Below are the code and all the weights of a small trained network. Each question names an input and a class and asks about switching units off, where a switched-off unit gives its printed mean instead of its output.

import numpy as np


def w(rows, s, z=0):
    codes = np.array(rows[::2]) - 128.0
    scale = np.full(codes.shape[1], s)
    scale[-1] = z or s
    return codes * scale


def norm(h):
    return h / np.sqrt((h * h).mean(-1, keepdims=True) + 1e-5)


def f(y):
    return np.maximum(y, 0)


def log_softmax(a):
    a = a - a.max(-1, keepdims=True)
    return a - np.log(np.exp(a).sum(-1, keepdims=True))


def net(x, mask):
    res = np.array(x, float).reshape(1, 6) / 4 @ E
    u = 0
    for l in range(4):
        y = f(norm(res) @ A[l][:, :-1].T + A[l][:, -1])
        res = res + np.where(mask[u : u + 3], y, B[l][:, -1]) @ B[l][:, :-1]
        u += 3
    return log_softmax(norm(res)[-1] @ U[:, :-1].T + U[:, -1])


A, B = {}, {}
E = w([
[212,140,194,189,83,115,223,162,85,121],'x0',
[120,130,144,101,135,161,202,107,184,114],'x1',
[230,194,119,84,115,112,141,142,136,97],'x2',
[76,19,202,165,78,55,140,68,99,202],'x3',
[101,202,145,176,98,254,123,208,13,110],'x4',
[133,134,101,56,245,88,82,160,52,118],'x5',
],0.006)
A[0] = w([
[65,66,95,117,172,209,140,173,47,71,255],'L0N0',
[96,191,70,101,108,65,153,172,124,25,79],'L0N1',
[254,176,99,77,234,169,73,153,174,127,150],'L0N2',
],0.0052,0.001)
B[0] = w([
[114,150,243,141,215,127,160,232,255,176,233],'L0N0',
[210,162,128,71,155,16,95,147,187,100,183],'L0N1',
[128,208,82,98,166,243,48,139,82,93,253],'L0N2',
],0.0073,0.0048)
A[1] = w([
[167,134,74,48,153,80,101,171,157,72,201],'L1N0',
[104,160,254,94,68,125,201,194,76,113,1],'L1N1',
[99,41,71,122,93,60,136,108,234,185,180],'L1N2',
],0.0054,0.00071)
B[1] = w([
[134,107,27,161,163,184,108,62,114,95,250],'L1N0',
[85,103,79,138,64,162,119,127,51,198,226],'L1N1',
[112,99,134,174,181,64,60,2,83,46,253],'L1N2',
],0.0096,0.0044)
A[2] = w([
[122,131,108,36,232,191,113,205,107,80,251],'L2N0',
[224,146,41,54,166,160,142,155,151,105,146],'L2N1',
[114,97,98,253,39,194,146,70,56,151,132],'L2N2',
],0.0052,0.0016)
B[2] = w([
[77,89,91,79,7,188,155,87,108,75,255],'L2N0',
[128,149,98,113,180,171,103,77,35,123,217],'L2N1',
[181,98,202,145,178,29,175,189,65,124,215],'L2N2',
],0.013,0.0068)
A[3] = w([
[84,62,71,197,198,17,107,98,174,40,164],'L3N0',
[1,173,87,159,73,111,194,179,211,167,75],'L3N1',
[45,80,230,156,163,174,122,181,89,92,254],'L3N2',
],0.0045,0.0022)
B[3] = w([
[158,122,227,2,213,138,121,103,160,115,251],'L3N0',
[70,17,94,44,116,112,125,222,96,227,147],'L3N1',
[136,167,100,209,115,142,126,155,219,205,254],'L3N2',
],0.0086,0.0048)
U = w([
[2,79,134,163,87,207,155,141,173,182,3],'0',
[178,108,212,225,110,73,217,202,31,175,140],'1',
[129,182,37,83,111,246,107,53,32,32,237],'2',
[128,23,232,130,229,53,112,11,208,82,183],'3',
],0.006,0.0024)

Each question gives the input, the list of numbers given to net, and the class t.
The units are the neurons (one row each of A and B). Each row of codes is followed by its name. A weight is (code - 128) times the scale printed after its matrix; where a second scale follows, it is the last column's (A, B and U).
mask holds one flag per neuron, layer by layer. A switched-off neuron (its flag False) gives its mean, the last column of its row in B, instead of its output. The means were averaged over made-up inputs and are rounded, as every weight is.
A unit's drop is (log p(t) with every unit on - log p(t) with that unit switched off) / (log p(t) with every unit on - log p(t) with every unit switched off).
The circuit of an input: a set's keep is (log p(t) with only the set's units on - log p(t) with every unit switched off) / (log p(t) with every unit on - log p(t) with every unit switched off). Starting from all 12 units, units are removed one at a time, each time the one whose removal leaves the highest keep (on an exact tie, the one counted first), for as long as the keep stays at least 0.8.
circuit, biggest first: the units of the circuit, biggest drop first
k most important neurons: the k neurons with the biggest drops, biggest first
k most important neurons of layer l: the k neurons of layer l with the biggest drops, biggest first
drop when u is switched off: that unit's drop, to one decimal
input [-3,-8,5,5,6,1], class 1: most important neuron of layer 0 : L0N2
input [6,7,-7,-1,4,8], class 0: 2 most important neurons : L0N0, L2N2
input [-5,-6,2,-2,-8,2], class 2: circuit, biggest first : L0N2, L2N2
input [-6,-4,6,8,3,3], class 3: 4 most important neurons : L0N2, L2N0, L2N1, L1N1
input [5,-8,5,-5,8,-7], class 1: circuit, biggest first : L2N2, L2N0
input [-4,-2,-3,5,3,-8], class 3: 3 most important neurons : L1N2, L0N2, L3N0
input [1,-1,-6,5,5,5], class 1: 3 most important neurons : L1N1, L0N2, L2N0
input [6,2,-4,-4,-4,-2], class 3: 3 most important neurons : L0N2, L3N0, L1N2
input [-7,-1,3,6,5,-7], class 1: 2 most important neurons : L2N2, L0N1
input [-8,4,5,2,5,-4], class 0: 2 most important neurons : L0N2, L2N1
input [-7,7,-2,-1,8,0], class 0: drop when L0N0 is switched off : 0.2
input [-8,-5,4,5,1,2], class 3: drop when L2N1 is switched off : 0.2
input [6,6,-8,-4,1,4], class 0: drop when L0N0 is switched off : 0.2
input [-1,2,4,4,5,-8], class 1: circuit, biggest first : L2N2
